-1  6  -4  -34  -10  -18  -34  -55  36  -6  -13  -26  19  23  12  -22  25  32  7  26  23  24  -29  35  48  25  61  80  -11  -28  25  -32  48  104  -8  26  -20  -40  -55  -14  17  -20  -41  -7 => <157>
-4  -5  27  0  -49  -5  -18  -2  -22  12  -41  39  10  15  -31  -20  -44  -11  -28  23  11  18  -2  -10  -5  4  -34  -52  -41  30  6  18  -11  28  24  -1  6  30  -24  -5  9  -2  28  31 => <76>
36  15  -19  -7  -10  6  5  28  -28  23  3  34  12  8  -31  41  12  40  19  6  43  7  -6  37  -7  -4  11  -21  2  18  -1  -3  -10  -23  -2  25  36  1  -13  75  -30  -5  1  -4 => <20>
-17  28  0  -17  -21  -3  -80  -44  30  1  -34  48  36  30  -30  15  20  31  69  13  -8  34  -29  38  -34  42  -24  -26  -26  -41  -36  -2  37  45  3  13  -14  -26  -33  -15  6  -20  -40  -30 => <167>
40  3  41  19  -20  7  -32  54  -4  -24  -41  -14  -12  59  -26  1  -17  -25  28  2  20  2  1  -27  10  -32  -14  0  39  13  -13  -25  -25  27  -25  -14  -3  17  7  0  33  -12  7  -32 => <78>
-2  28  -9  -57  -29  -1  -29  -34  -8  -15  69  0  15  22  75  -38  57  -21  -21  2  -49  -8  -2  2  -22  -22  23  -21  -43  17  0  -18  29  21  -15  6  7  5  19  70  21  -5  -39  -23 => <207>
35  -12  2  -5  -13  21  1  10  16  7  -31  10  28  23  -2  20  -28  -40  -2  28  -30  30  23  -10  -7  2  -11  -54  -22  4  33  -18  15  54  8  -7  -24  -25  -25  7  -8  18  -5  -11 => <157>
-22  -17  44  -7  -11  21  5  59  34  -27  19  -9  26  39  18  4  -12  18  -30  -38  -22  17  26  -37  -13  -22  -31  35  -14  12  29  13  -11  -5  0  -26  -15  17  -15  -32  -1  12  -9  2 => <157>
-22  -17  28  -5  -48  -4  -28  27  -1  -30  2  -19  29  9  14  -75  31  -21  -5  16  -4  -16  20  -30  -10  2  11  3  -30  25  32  -36  -15  -13  24  -4  17  9  3  16  45  20  11  4 => <76>
-10  -14  -14  -4  14  5  -4  19  -28  20  -61  -30  14  11  -6  -5  -25  -4  -18  2  6  -27  43  5  -39  27  -33  3  -48  13  17  5  -60  -68  37  25  -2  0  -12  -12  -9  29  53  41 => <76>
2  6  11  -55  3  -19  -31  8  5  -4  8  -27  20  51  6  -65  24  22  -25  -2  57  23  -6  20  -36  27  -6  24  -15  -1  -31  -37  -22  -20  32  16  -18  -5  -11  22  23  19  35  6 => <76>
-8  13  15  5  37  -41  28  37  3  -44  4  -9  -15  -11  32  -114  -26  11  -42  13  16  42  10  -2  -35  14  -24  27  -54  1  -11  -19  1  39  -9  44  18  0  -6  36  2  12  35  0 => <128>
-11  -35  12  27  6  -14  35  40  -10  12  -32  -5  -10  -11  28  -57  -17  -27  -12  -7  34  -2  51  -9  -26  -3  -31  1  54  18  -22  -13  2  -7  42  6  -3  5  -4  -2  -4  10  40  -32 => <128>
47  37  -19  -29  -22  42  -26  -38  -20  27  6  11  12  11  -18  103  24  -22  4  14  -29  -54  -6  24  29  -32  -36  -45  74  5  -28  -16  -11  -86  -24  -32  -36  -35  32  1  -4  -38  -62  3 => <78>
-10  16  13  3  11  21  5  21  -31  -4  -18  6  -7  6  14  -42  18  -16  29  -10  3  36  39  -4  -47  4  6  -68  -16  11  -42  -6  10  40  22  43  -11  -8  -8  66  -15  4  7  10 => <175>
2  -13  -21  -9  -21  -38  8  19  2  -27  -45  3  -41  18  8  14  3  -4  29  30  -8  18  0  -1  -13  -31  -15  58  -21  -25  -17  6  30  49  -18  10  -31  17  -36  0  23  5  27  -19 => <207>
-26  40  5  15  -7  -4  -45  17  3  -21  -22  -14  34  42  -35  -17  34  4  35  -30  -38  30  39  20  6  26  -2  26  -24  25  -14  -24  -4  18  11  18  19  -4  24  -3  -21  -16  -37  -21 => <59>
6  5  -13  23  24  8  29  15  -1  -23  -9  -13  21  16  -37  9  -11  -11  -17  -14  -19  7  43  -16  13  -10  -15  13  25  -9  16  -7  0  -1  -13  9  -21  1  -1  13  -38  -9  -10  -15 => <175>
-33  14  -1  15  36  -48  35  24  41  -5  -45  11  22  -3  -8  -91  -6  -16  -51  -23  -33  7  37  -29  -19  18  7  21  3  77  11  23  -40  -12  14  12  -2  3  -33  -28  -9  32  -9  -1 => <157>
-13  31  -18  -16  11  -8  18  -32  -19  49  -34  -1  9  19  20  -56  -32  -10  17  30  24  -48  -18  -6  -22  27  -24  3  -41  18  -13  20  15  17  -11  3  19  -7  -3  5  -22  28  9  -5 => <128>
15  14  -18  9  -2  2  4  43  -39  -46  29  -17  18  22  31  -15  -1  40  -10  6  31  22  3  12  -13  6  25  15  -18  -49  -12  -38  -15  -24  -10  47  42  -23  -17  38  28  -17  21  -3 => <20>
23  28  17  18  38  -27  -43  -11  5  -18  -9  35  -35  -7  -15  2  7  22  19  40  19  27  8  31  -24  8  -52  8  15  -10  -81  3  -58  0  11  31  16  8  11  23  -11  -28  -43  2 => <78>
53  -1  -17  -7  20  -6  24  -13  -25  9  -22  17  -12  -50  -2  27  -38  -16  -42  49  -38  -17  65  -1  -54  7  -58  5  -29  -8  -12  -12  -2  -4  19  -19  -2  -3  -18  5  32  22  -6  -6 => <78>
-1  -1  -3  -40  -4  15  -18  -37  24  -15  -10  41  10  13  -35  -3  51  21  45  -10  16  -38  -3  23  -53  -16  -56  -73  6  -20  -27  21  18  -31  23  10  -38  11  -34  3  -7  -26  32  -1 => <59>
43  -11  -7  -34  12  32  13  5  -8  -21  -19  3  -13  11  37  28  -21  15  -28  42  27  4  -1  -18  0  -27  -7  -12  12  -16  14  6  -14  19  -12  6  -12  4  -15  -38  26  20  -3  0 => <78>
6  5  -8  -25  53  -31  49  7  18  -34  9  4  -19  3  31  -49  2  31  -32  20  63  11  -28  6  -21  29  -18  -33  9  -42  -48  14  -19  -17  -32  15  -29  -8  -21  4  -15  -2  41  -9 => <167>
-8  38  24  -17  -25  -7  -36  -84  -9  54  4  17  -2  5  0  -28  5  -35  20  -17  -13  -38  -31  12  -5  34  -14  -62  -4  25  -40  0  9  -21  -19  -3  -19  -26  12  1  -20  -35  -47  14 => <132>
-15  -11  31  -8  -35  -16  -29  -33  10  -12  56  -6  36  11  -2  -70  56  -2  13  -4  4  4  45  7  -7  29  -15  23  23  11  -2  -27  12  4  31  16  18  3  8  9  -4  -33  -20  -4 => <59>
4  8  -7  -1  0  8  20  -4  -49  -2  -36  23  14  12  37  31  -35  14  31  7  8  -19  -5  3  -43  0  -13  -30  -43  14  12  5  9  -13  -35  29  0  -12  -28  -47  -22  -1  -18  39 => <143>
-4  1  -13  -38  -6  -7  10  -8  -8  24  -15  -29  -14  4  42  -46  -7  -13  -18  39  34  -20  -26  -3  18  -22  -10  55  -30  -9  8  -18  7  8  19  10  0  25  1  37  27  24  58  -1 => <76>
-3  9  26  33  -6  9  -7  -11  -28  43  28  -2  -35  -12  10  16  -15  -33  -3  10  -21  2  67  -24  -26  20  -7  37  -11  -8  -16  -27  -19  40  12  -16  7  -2  20  37  0  1  -45  6 => <175>
24  15  15  -27  19  51  13  28  -10  -6  -6  14  -1  30  37  35  41  16  34  -8  16  18  -26  25  30  -36  35  -75  56  5  -22  -49  37  20  -15  -5  -32  -21  8  23  12  -2  -37  -30 => <78>
-9  2  -10  -11  50  -15  23  29  14  -51  -27  -44  -2  -25  31  -44  27  41  25  6  2  27  -13  21  0  11  -16  49  -30  -10  -24  -18  42  42  -12  57  -4  -20  4  6  7  4  26  -15 => <128>
23  12  -6  -18  -3  9  9  -27  3  20  1  -36  48  61  -39  3  23  -58  2  -37  -2  -57  4  -21  34  -39  6  -54  64  29  -7  -14  44  -23  8  -26  -34  4  0  49  -17  3  -8  -30 => <175>
32  13  -18  3  -13  -2  -9  -61  -17  4  35  21  -20  10  -15  23  21  -5  16  1  14  -33  -38  11  27  1  23  -27  46  -31  23  7  -19  -23  -22  4  21  7  -2  49  -17  -33  -14  7 => <20>
-22  16  25  -10  -17  34  -55  -2  12  -30  -4  23  -25  38  6  10  12  -20  28  -31  -1  21  -18  -9  -5  7  -51  -7  45  -37  -23  20  -32  -11  -1  -20  -30  14  11  -19  12  -33  -25  -8 => <167>
22  -3  20  1  -11  12  -49  -40  -2  -31  1  28  -39  28  -24  31  24  4  13  24  30  0  7  -4  -20  -11  16  -46  -12  -28  17  -1  -19  57  -16  12  -23  8  -18  24  -35  -20  -85  12 => <175>
43  -5  -24  17  7  -26  49  -27  -27  48  -29  -15  -2  -23  -3  -19  -45  -10  -24  43  59  -66  -10  -6  -17  -2  12  -6  0  -8  23  5  -18  -34  -69  -3  10  -42  -30  12  -37  -3  20  -39 => <132>
-11  10  15  -41  -13  88  -35  7  19  -52  -42  29  14  15  -19  15  25  10  53  -50  -23  -29  -30  -5  -3  22  -38  -36  6  -7  -28  6  26  23  21  -15  -47  18  -14  -55  57  -48  3  -1 => <157>
27  -12  4  -20  -55  30  -9  -40  -8  -20  31  -13  3  -46  34  -44  -14  -22  -6  14  32  -53  -7  -23  1  4  -12  9  -5  -34  -12  0  15  -14  -7  -12  16  31  30  40  11  -25  13  -12 => <76>
-42  1  38  12  32  -45  11  -11  46  5  29  -31  -27  41  27  -67  21  -6  15  -62  -28  31  0  -4  -7  -11  -8  -1  5  -15  -37  1  32  3  17  13  -22  15  14  2  -30  24  22  -1 => <59>
-11  -7  -29  -10  -6  -48  28  -59  19  0  42  34  3  -28  3  -42  21  -14  -21  22  -43  -43  1  9  11  2  -29  -2  2  12  12  40  5  -48  -4  15  7  39  9  28  -53  -14  16  18 => <207>
-4  -5  1  -38  -30  16  52  5  -4  53  18  39  21  14  39  20  -25  35  6  -21  28  42  3  -11  -36  -20  -1  -28  25  16  -55  28  60  15  -10  25  -24  3  -24  -7  -35  -8  -7  0 => <157>
-8  2  -5  -12  9  38  -14  -2  3  -3  -13  -23  2  9  -27  -19  -4  5  -4  -44  -18  -26  -36  1  37  -18  -14  31  5  -1  20  25  30  13  9  1  -9  25  26  -37  -1  -9  29  3 => <143>
1  -18  23  -18  -32  48  -31  -23  9  18  27  -3  11  42  -15  -1  51  -24  35  -60  -34  -20  -1  30  0  -27  -15  -73  49  7  37  -18  27  -29  23  -12  -35  -27  -12  0  26  -22  23  9 => <59>
-12  -6  -12  -13  -7  -19  17  -16  -2  -16  7  64  7  4  0  37  14  0  49  31  -5  -33  40  -2  -43  11  -12  -24  -38  -2  -2  3  -4  -40  -4  10  -10  26  -32  21  -44  13  -70  41 => <207>
-4  9  -17  28  8  -77  35  39  13  23  -3  -14  0  23  44  20  6  -34  -5  75  -38  32  57  -34  -28  -8  -4  52  -5  19  -16  -42  -53  -6  -17  2  0  -36  -2  6  0  30  3  -19 => <157>
-3  2  -3  18  10  -5  -4  8  -17  -4  -44  -31  -23  -4  -10  -107  9  -25  17  -6  -7  -63  0  -14  20  -6  30  34  11  9  -1  -29  24  12  17  20  28  35  16  18  36  6  11  -34 => <78>
14  10  4  -35  36  -26  -1  -6  27  -37  36  -4  -29  33  17  -21  28  5  24  -8  -7  4  -45  4  -13  2  -36  24  -23  -12  14  -2  5  1  -42  0  -1  40  20  50  -20  7  -19  -25 => <167>
3  3  17  -18  -26  -5  -21  -4  17  -20  15  -13  7  3  -33  -42  13  -7  20  -5  -4  9  -17  -4  7  17  -37  1  -15  -10  10  34  19  -16  -26  9  -1  9  21  42  -56  -2  -22  13 => <167>
0  -7  49  -5  -9  21  -70  -2  29  -30  34  1  14  -1  49  -1  27  23  30  24  8  61  31  17  -36  33  -14  55  -33  -28  19  -16  -38  50  17  22  20  -24  -11  34  -20  -14  -48  12 => <157>
16  -3  15  -8  -3  37  2  56  -11  -74  -12  17  10  11  -14  -10  37  11  23  -6  37  17  -2  -8  -9  18  -27  -44  38  -20  -19  -16  -27  -33  6  18  -22  -10  -13  6  19  -22  12  11 => <20>
16  -8  4  -15  5  9  -21  15  18  -2  4  -37  12  12  28  -88  31  -34  -27  4  -24  -37  5  -20  -13  -28  -7  39  -17  34  45  -45  4  41  -4  25  8  6  7  44  40  -19  -3  -68 => <157>
15  -2  3  10  6  1  -29  -74  31  35  -15  -8  -51  17  -45  -35  9  -18  16  -45  -8  -20  -65  19  33  -7  11  4  76  -26  -21  -13  61  34  -10  13  -67  -21  -1  -24  10  -26  -18  -17 => <175>
20  -20  -3  -13  18  29  7  -30  -36  -2  -12  10  -37  -1  10  20  -35  21  24  13  8  -88  6  8  -34  -8  -57  26  -40  -45  27  27  -2  -49  10  -12  20  51  -20  -3  -9  12  -9  28 => <78>
32  -30  18  0  11  22  -14  -19  24  15  52  18  -29  16  -16  -46  9  -22  50  -40  35  13  26  23  -18  2  -11  -50  35  17  7  28  -34  -4  45  28  36  47  21  67  -50  5  32  18 => <59>
13  -19  24  -1  -17  -23  27  -17  7  -8  46  -38  -18  -50  33  -24  2  -22  -75  21  -2  -6  21  -19  31  -2  24  -17  0  -18  14  -28  -7  8  -33  0  -23  -35  8  8  13  -31  25  7 => <132>
-8  18  8  14  13  -60  10  -58  19  -39  1  24  -16  -1  -4  -32  -17  -10  -36  -21  -15  11  -38  -31  21  15  13  -54  10  16  -26  48  -19  -6  -23  -3  13  39  7  -46  -34  -7  -17  2 => <132>
6  15  38  -35  -24  25  15  -1  24  19  24  5  6  13  9  15  29  -9  30  -18  5  -15  -9  -32  -1  -4  16  -51  -5  24  -20  24  27  29  -30  -37  -24  14  20  59  -63  6  -42  -2 => <157>
-19  10  -5  41  3  -81  28  12  -31  3  -15  3  -13  7  16  -6  2  -1  -21  55  -15  18  34  -33  -38  -12  24  34  -16  18  -5  -28  -25  28  -39  14  0  -37  -26  -49  19  11  -46  5 => <143>
36  17  -32  -5  14  -57  -15  -38  44  36  -30  15  26  -27  -61  -25  -8  -7  -22  47  4  -1  -5  5  -9  49  4  -17  -20  15  -3  -10  0  12  -35  44  -3  -17  14  20  -56  5  -27  -28 => <167>
-2  14  -9  -23  7  12  -33  -15  -9  -36  -20  15  8  17  -25  -8  7  25  43  5  -16  -1  -10  1  -46  31  -45  12  -42  -15  25  -8  1  20  -16  41  8  10  -2  -8  8  -20  17  14 => <128>
5  14  14  21  49  3  14  41  -7  -10  -33  -15  -10  19  15  -2  -6  -7  -3  16  22  -34  -11  -29  -3  16  -43  32  -11  -29  -10  -37  -31  -27  -2  -9  -5  3  6  0  10  19  -11  -27 => <20>
-5  11  -8  26  -25  16  30  25  -30  10  -19  28  26  -18  21  -56  -71  -43  -46  -20  -41  -3  33  -31  -35  -3  -4  -45  -15  27  19  -14  14  -27  -8  13  -1  -11  9  -46  -1  10  9  11 => <143>
-37  -2  21  24  -3  29  -2  -35  4  46  -26  21  14  -31  16  67  -1  10  0  34  -21  -8  33  2  4  0  -27  -45  -24  -20  38  31  -27  -4  13  1  -8  -35  -22  -44  -38  1  8  45 => <59>
-2  29  21  -44  15  18  -74  -38  9  -29  -8  11  29  6  -11  32  8  15  -31  -6  -13  3  -10  20  -18  34  -72  6  -43  -21  19  3  -29  -4  14  8  -6  10  -20  0  17  -35  -9  21 => <167>
6  -22  -17  15  30  17  2  29  18  5  7  2  -30  28  -6  20  -4  -21  13  -22  -41  13  12  35  4  -30  -36  -17  6  -21  5  25  -20  -27  20  1  -18  8  11  34  -30  15  33  -4 => <207>
24  -52  18  -4  -8  0  0  30  14  -20  3  -6  -12  -17  -14  -38  -21  -12  -34  47  54  -21  19  -35  -21  19  -57  -31  -13  -27  -3  32  -38  -26  21  2  7  29  9  -5  -19  17  34  10 => <167>
-13  5  23  1  25  37  4  -16  0  1  -17  -9  2  2  -43  -23  34  -8  15  -53  5  -23  -17  -22  -1  24  14  -50  59  -32  -25  -12  34  -18  25  -12  -45  -3  3  6  -14  8  28  5 => <175>
17  -24  21  -17  -35  25  -30  -20  -15  12  -37  16  33  22  -18  -31  -29  2  -32  5  28  -34  34  -5  -16  -16  -6  -70  -6  14  50  27  -1  -5  22  25  6  26  -27  -2  -45  -4  1  16 => <78>
39  -20  -36  -45  5  13  35  14  -22  -62  5  14  -37  -9  13  53  9  11  21  53  6  0  -3  -32  -53  -38  -53  49  -11  -48  18  3  -2  24  -24  -10  -28  22  -22  -33  61  4  45  3 => <143>
0  -22  18  -61  -16  -5  -9  12  38  -15  4  -5  25  4  -19  -45  40  23  -28  -22  29  -1  8  1  -18  13  -18  -6  2  26  -24  -13  9  8  39  -5  -38  39  1  12  31  -6  78  -14 => <76>
-13  -22  -10  -1  9  -23  -7  17  0  -7  -7  33  9  21  -27  -21  14  -13  -39  20  -38  22  33  -5  -32  7  -23  -18  -13  -21  3  -39  9  13  52  9  -20  19  -22  -9  35  13  32  -18 => <207>
-33  -1  34  -13  1  -21  -13  -22  10  26  22  5  -3  -19  52  -58  4  -6  -7  -9  30  8  15  10  -18  0  4  1  -20  -2  5  9  10  -7  27  30  17  9  -23  68  -34  18  -36  26 => <167>
20  -22  -25  -3  -40  2  3  -21  -51  43  -42  47  13  -24  -3  24  -24  -24  -10  68  -10  -48  19  27  -25  -7  -39  -39  -45  5  27  -22  32  -22  6  34  -9  -17  -39  5  -7  -16  -17  20 => <207>
28  7  -1  -40  -10  34  2  -6  10  -43  62  -16  19  16  21  28  27  30  1  -1  -3  19  5  -10  7  30  26  52  -2  -16  8  -5  3  38  -33  -29  5  -13  7  -1  5  -9  -69  -11 => <157>
19  -24  -9  -5  59  -17  39  -6  12  -27  50  -27  -13  7  -17  -61  20  30  -20  15  61  -56  24  -6  -29  -34  -38  28  -2  -12  -15  38  -26  -28  -10  39  7  28  -17  62  -45  -9  -20  -6 => <175>
22  12  -31  -34  -59  -15  -19  -57  -36  0  21  17  -9  -2  45  3  28  7  29  91  37  -4  -37  4  -15  -31  11  39  4  -33  -29  -4  43  69  -19  -15  8  -34  -28  -18  61  -12  -35  -24 => <143>
-33  6  20  9  41  -16  26  20  -23  -23  -9  -55  6  26  17  -102  -18  -27  6  -28  -3  -18  46  -7  -10  62  -16  18  -60  0  -36  -19  -6  -1  24  -1  11  1  0  7  0  12  5  -2 => <132>
-14  2  -41  -45  -43  32  -13  -26  -48  -5  -12  21  30  -19  12  7  32  -42  -50  53  -46  -28  47  -20  -22  12  -29  -14  -9  -26  13  -10  8  -21  54  -15  -21  -4  -10  -10  42  2  11  5 => <207>
21  7  3  26  26  -38  -17  -21  -16  -22  41  -29  24  2  57  -71  -21  -29  20  -1  -11  -3  21  2  -41  1  18  29  -55  -3  27  -41  3  11  -4  50  73  13  14  71  -24  13  -15  -7 => <143>
-14  -2  20  16  -13  44  -16  23  -12  26  -39  55  25  6  -25  41  -46  52  7  -5  1  21  9  10  -34  16  -15  -49  -60  9  -22  30  15  28  21  20  14  -8  -39  -47  -23  -3  -62  23 => <157>
28  -24  6  -29  25  -14  -13  -38  14  -10  -25  18  -15  -1  -30  48  17  29  -3  13  9  -1  -12  12  -31  -9  -65  -36  -11  12  1  37  15  50  10  13  -18  29  -14  -7  -23  -13  3  -11 => <128>
2  -8  50  5  -27  20  -38  -52  -8  64  11  19  -22  -15  57  3  -15  2  12  -11  -5  -44  -12  38  9  -15  -19  10  13  3  33  2  20  -25  16  -18  20  13  9  18  -35  -5  -26  12 => <78>
-23  -5  37  -3  -88  35  -20  38  -42  -1  2  -1  6  11  50  -7  18  -58  7  55  -32  25  71  -48  -42  -11  -23  -59  -53  11  10  -11  -29  21  7  -33  -13  -25  24  40  12  19  -33  15 => <76>
2  35  -25  -10  -20  15  5  -32  -23  30  12  -4  -12  -2  5  10  22  17  42  7  12  -45  -46  -9  23  -2  -5  55  25  6  -37  7  16  -28  -39  6  28  3  39  -35  7  -19  -27  -12 => <59>
2  10  2  -12  15  -45  18  -29  -32  26  -15  -13  17  15  26  -40  -23  -33  -53  3  -10  0  31  -23  -64  6  -31  -12  -20  28  -3  -31  -27  -39  -4  36  -18  -12  -30  14  25  8  3  19 => <76>
